Below are the code and all the weights of a small trained network. Each question names an input and a class and asks about switching units off, where a switched-off unit gives its printed mean instead of its output.

import numpy as np


def w(rows, s, z=0):
    codes = np.array(rows[::2]) - 128.0
    scale = np.full(codes.shape[1], s)
    scale[-1] = z or s
    return codes * scale


def f(y):
    return np.maximum(y, 0)


def log_softmax(a):
    a = a - a.max(-1, keepdims=True)
    return a - np.log(np.exp(a).sum(-1, keepdims=True))


def net(x, mask):
    res = np.array(x, float).reshape(1, 7) / 4 @ E
    y = f(res @ A[0][:, :-1].T + A[0][:, -1])
    res = res + np.where(mask, y, B[0][:, -1]) @ B[0][:, :-1]
    return log_softmax(res[-1] @ U[:, :-1].T + U[:, -1])


A, B = {}, {}
E = w([
[129,128,128,128],'x0',
[129,128,128,128],'x1',
[128,129,128,128],'x2',
[128,126,127,127],'x3',
[3,83,114,97],'x4',
[142,208,54,72],'x5',
[115,128,60,222],'x6',
],0.018)
A[0] = w([
[93,131,69,233,131],'neuron 0',
[85,89,197,98,141],'neuron 1',
[180,129,194,18,160],'neuron 2',
[117,159,124,165,137],'neuron 3',
[149,82,184,216,52],'neuron 4',
[175,68,196,192,151],'neuron 5',
[95,78,178,98,135],'neuron 6',
[106,66,158,88,125],'neuron 7',
[177,139,151,136,137],'neuron 8',
[222,176,231,167,53],'neuron 9',
[86,220,84,50,17],'neuron 10',
[16,115,51,106,6],'neuron 11',
[197,241,22,203,125],'neuron 12',
[81,134,205,107,129],'neuron 13',
[80,57,200,84,133],'neuron 14',
[166,164,52,192,87],'neuron 15',
[123,148,63,52,70],'neuron 16',
[159,54,195,225,80],'neuron 17',
[97,94,58,214,60],'neuron 18',
[124,109,101,155,119],'neuron 19',
[196,187,45,155,101],'neuron 20',
[26,56,234,86,129],'neuron 21',
[143,160,170,113,139],'neuron 22',
[120,71,173,246,138],'neuron 23',
[139,56,80,138,81],'neuron 24',
[183,131,179,5,70],'neuron 25',
[138,160,157,100,80],'neuron 26',
[136,163,160,102,85],'neuron 27',
[58,79,76,96,127],'neuron 28',
[91,94,192,59,110],'neuron 29',
[187,149,70,159,103],'neuron 30',
[109,87,193,95,119],'neuron 31',
[156,100,142,70,153],'neuron 32',
[67,150,99,235,24],'neuron 33',
[43,117,89,110,75],'neuron 34',
[195,180,234,162,91],'neuron 35',
[141,193,196,57,85],'neuron 36',
[231,140,188,151,116],'neuron 37',
[146,146,98,151,65],'neuron 38',
],0.013,0.018)
B[0] = w([
[138,144,101,86,213],'neuron 0',
[117,97,146,186,187],'neuron 1',
[109,128,138,62,210],'neuron 2',
[146,139,125,121,155],'neuron 3',
[207,214,37,114,178],'neuron 4',
[104,131,118,45,215],'neuron 5',
[125,85,148,195,179],'neuron 6',
[123,112,142,174,171],'neuron 7',
[117,129,130,69,167],'neuron 8',
[44,46,198,97,190],'neuron 9',
[12,23,201,56,169],'neuron 10',
[247,240,25,32,176],'neuron 11',
[191,148,102,197,251],'neuron 12',
[109,109,125,178,170],'neuron 13',
[132,78,155,204,200],'neuron 14',
[172,139,130,211,187],'neuron 15',
[65,72,160,53,165],'neuron 16',
[184,179,70,57,206],'neuron 17',
[55,46,169,43,183],'neuron 18',
[136,150,141,90,151],'neuron 19',
[168,151,116,179,202],'neuron 20',
[106,104,157,191,229],'neuron 21',
[118,129,128,77,157],'neuron 22',
[111,158,140,45,225],'neuron 23',
[87,107,154,117,141],'neuron 24',
[184,193,35,65,181],'neuron 25',
[148,155,110,142,139],'neuron 26',
[156,174,97,141,139],'neuron 27',
[101,111,174,65,191],'neuron 28',
[125,115,149,171,179],'neuron 29',
[155,118,109,192,179],'neuron 30',
[148,134,162,172,173],'neuron 31',
[107,120,156,99,167],'neuron 32',
[44,61,207,69,170],'neuron 33',
[163,188,80,28,173],'neuron 34',
[98,101,149,66,187],'neuron 35',
[185,164,71,80,168],'neuron 36',
[96,124,144,71,201],'neuron 37',
[137,113,137,179,140],'neuron 38',
],0.011,0.024)
U = w([
[58,103,189,81,155],'0',
[183,180,52,81,219],'1',
[148,122,146,249,2],'2',
],0.019,0.0022)

Each question gives the input, the list of numbers given to net, and the class t.
The units are the neurons (one row each of A and B). Each row of codes is followed by its name. A weight is (code - 128) times the scale printed after its matrix; where a second scale follows, it is the last column's (A, B and U).
mask holds one flag per neuron, in row order. A switched-off neuron (its flag False) gives its mean, the last column of its row in B, instead of its output. The means were averaged over made-up inputs and are rounded, as every weight is.
A unit's drop is (log p(t) with every unit on - log p(t) with that unit switched off) / (log p(t) with every unit on - log p(t) with every unit switched off).
unit that matters most: the unit with the biggest drop
k most important neurons: the k neurons with the biggest drops, biggest first
drop of u: that unit's drop, to one decimal
input [-4,-2,0,2,-6,0,-8], class 0: 3 most important neurons : (neuron 9; neuron 11; neuron 35)
input [4,-5,0,-5,6,7,0], class 0: 3 most important neurons : (neuron 10; neuron 16; neuron 17)
input [6,-5,0,-3,-1,-5,6], class 1: unit that matters most : neuron 4
input [-2,6,8,5,3,4,0], class 0: 2 most important neurons : (neuron 10; neuron 17)
input [-8,-1,4,-5,-4,0,-3], class 0: 4 most important neurons : (neuron 9; neuron 11; neuron 17; neuron 4)
input [-2,6,2,-8,8,3,5], class 1: 2 most important neurons : (neuron 11; neuron 34)
input [-4,-2,6,-5,5,1,3], class 1: 2 most important neurons : (neuron 11; neuron 9)
input [-8,-4,4,-8,5,3,1], class 1: 4 most important neurons : (neuron 11; neuron 9; neuron 34; neuron 33)
input [-2,-8,-5,3,0,-4,4], class 1: 4 most important neurons : (neuron 9; neuron 4; neuron 17; neuron 10)
input [1,-5,-7,3,-2,-8,7], class 1: 2 most important neurons : (neuron 4; neuron 17)
input [-3,-8,-1,3,1,3,0], class 0: 4 most important neurons : (neuron 11; neuron 17; neuron 4; neuron 25)
input [-5,-6,6,5,1,5,-2], class 0: 2 most important neurons : (neuron 10; neuron 11)
input [7,5,-5,-1,8,5,3], class 1: 3 most important neurons : (neuron 11; neuron 34; neuron 9)
input [7,8,2,0,-8,-4,-3], class 0: most important neuron : (neuron 9)
input [-6,6,5,-7,-7,0,-2], class 0: 2 most important neurons : (neuron 9; neuron 11)
input [6,-1,6,3,5,2,3], class 1: drop of neuron 11 : 3.4
input [-6,7,-4,-5,2,7,0], class 0: drop of neuron 25 : 0.2
input [4,-6,5,-5,-7,1,5], class 2: drop of neuron 15 : 0.2
input [4,-3,5,3,-5,-2,-1], class 0: drop of neuron 9 : 0.8
input [-6,0,4,7,-7,-5,-1], class 0: unit that matters most : neuron 9
